Below are the code and all the weights of a small trained network. Each question names an input and a class and asks about switching units off, where a switched-off unit gives its printed mean instead of its output.

import numpy as np


def w(rows, s, z=0):
    codes = np.array(rows[::2]) - 128.0
    scale = np.full(codes.shape[1], s)
    scale[-1] = z or s
    return codes * scale


def f(y):
    return np.maximum(y, 0)


def log_softmax(a):
    a = a - a.max(-1, keepdims=True)
    return a - np.log(np.exp(a).sum(-1, keepdims=True))


def net(x, mask):
    res = np.array(x, float).reshape(1, 6) / 4 @ E
    y = f(res @ A[0][:, :-1].T + A[0][:, -1])
    res = res + np.where(mask, y, B[0][:, -1]) @ B[0][:, :-1]
    return log_softmax(res[-1] @ U[:, :-1].T + U[:, -1])


A, B = {}, {}
E = w([
[129,93,102,125,148,145,144,147,113,124,49,147],'x0',
[115,125,125,129,124,122,100,127,96,127,132,126],'x1',
[93,130,9,167,136,184,115,70,169,193,155,90],'x2',
[135,22,116,87,153,138,148,187,116,141,237,85],'x3',
[84,141,164,139,135,178,122,139,135,157,119,123],'x4',
[180,87,171,210,164,61,94,111,150,167,100,28],'x5',
],0.012)
A[0] = w([
[103,119,12,144,157,167,144,76,153,189,157,94,186],'n0',
[158,70,149,152,116,132,132,120,146,146,116,76,99],'n1',
[82,126,90,38,92,181,170,141,134,90,169,193,93],'n2',
[110,7,122,74,158,145,162,200,127,144,207,95,2],'n3',
[173,71,176,182,167,107,105,117,140,156,111,47,95],'n4',
[103,82,135,148,100,86,128,127,156,153,114,104,113],'n5',
[120,208,126,148,109,106,112,86,148,129,63,163,98],'n6',
[151,108,252,79,139,100,151,187,110,85,126,150,173],'n7',
],0.016,0.003)
B[0] = w([
[86,44,98,155,51,102,127,174,142,106,122,111,233],'n0',
[137,144,98,133,157,166,105,162,128,156,127,130,179],'n1',
[184,140,139,137,210,109,97,203,106,178,162,128,234],'n2',
[123,207,176,106,120,155,158,4,137,92,71,139,252],'n3',
[174,143,143,102,178,127,131,181,103,148,182,158,219],'n4',
[101,162,120,128,146,89,94,148,110,131,119,149,161],'n5',
[136,165,166,93,138,152,160,42,130,102,118,123,205],'n6',
[71,48,61,169,55,120,116,158,153,132,134,98,245],'n7',
],0.014,0.027)
U = w([
[63,2,72,171,21,100,128,176,130,97,105,81,214],'0',
[196,146,119,127,215,100,90,229,60,171,146,155,9],'1',
[125,169,148,121,102,133,189,16,111,66,72,121,170],'2',
],0.0089,0.0015)

Each question gives the input, the list of numbers given to net, and the class t.
The units are the neurons (one row each of A and B). Each row of codes is followed by its name. A weight is (code - 128) times the scale printed after its matrix; where a second scale follows, it is the last column's (A, B and U).
mask holds one flag per neuron, in row order. A switched-off neuron (its flag False) gives its mean, the last column of its row in B, instead of its output. The means were averaged over made-up inputs and are rounded, as every weight is.
A unit's drop is (log p(t) with every unit on - log p(t) with that unit switched off) / (log p(t) with every unit on - log p(t) with every unit switched off).
The circuit of an input: a set's keep is (log p(t) with only the set's units on - log p(t) with every unit switched off) / (log p(t) with every unit on - log p(t) with every unit switched off). Starting from all 8 units, units are removed one at a time, each time the one whose removal leaves the highest keep (on an exact tie, the one counted first), for as long as the keep stays at least 0.8.
circuit, biggest first: the units of the circuit, biggest drop first
most important unit: the unit with the biggest drop
top k neurons: the k neurons with the biggest drops, biggest first
drop of u: that unit's drop, to one decimal
input [8,6,7,8,2,-2], class 2: circuit, biggest first	(n3)
input [4,0,3,4,-1,-4], class 1: top 2 neurons	(n2; n7)
input [-4,-8,-3,-5,2,7], class 1: top 2 neurons	(n3; n4)
input [6,2,-2,1,-4,4], class 1: top 2 neurons	(n0; n4)
input [-1,-3,-7,8,3,-1], class 2: top 2 neurons	(n3; n0)
input [4,4,-3,-2,-2,-4], class 1: circuit, biggest first	(n0; n3)
input [4,-4,-8,-6,-5,3], class 0: top 2 neurons	(n7; n3)
input [0,4,0,6,-2,4], class 2: top 2 neurons	(n3; n2)
input [0,1,-5,-3,0,-4], class 0: top 3 neurons	(n7; n3; n4)
input [0,0,-6,8,4,5], class 2: top 2 neurons	(n3; n0)
input [-6,-1,3,4,6,-1], class 2: top 2 neurons	(n7; n3)
input [-4,-1,1,1,-2,3], class 1: top 2 neurons	(n7; n3)
input [-5,-2,1,6,6,-5], class 2: top 2 neurons	(n3; n4)
input [4,-7,0,8,7,-8], class 1: most important unit	n2
input [-2,-2,-5,2,1,6], class 1: top 2 neurons	(n4; n0)
input [2,6,3,-4,-6,-7], class 1: top 2 neurons	(n2; n3)
input [7,7,-3,7,-3,5], class 2: top 2 neurons	(n3; n2)
input [7,-3,-8,-6,-2,-2], class 0: drop of n3	1.3
input [5,4,5,8,7,-2], class 2: drop of n3	3.0
input [-8,6,-8,1,-2,-4], class 0: drop of n7	7.9
input [-2,-2,-8,-8,-1,5], class 0: drop of n7	5.6
input [-5,-1,-2,5,1,6], class 1: most important unit	n4
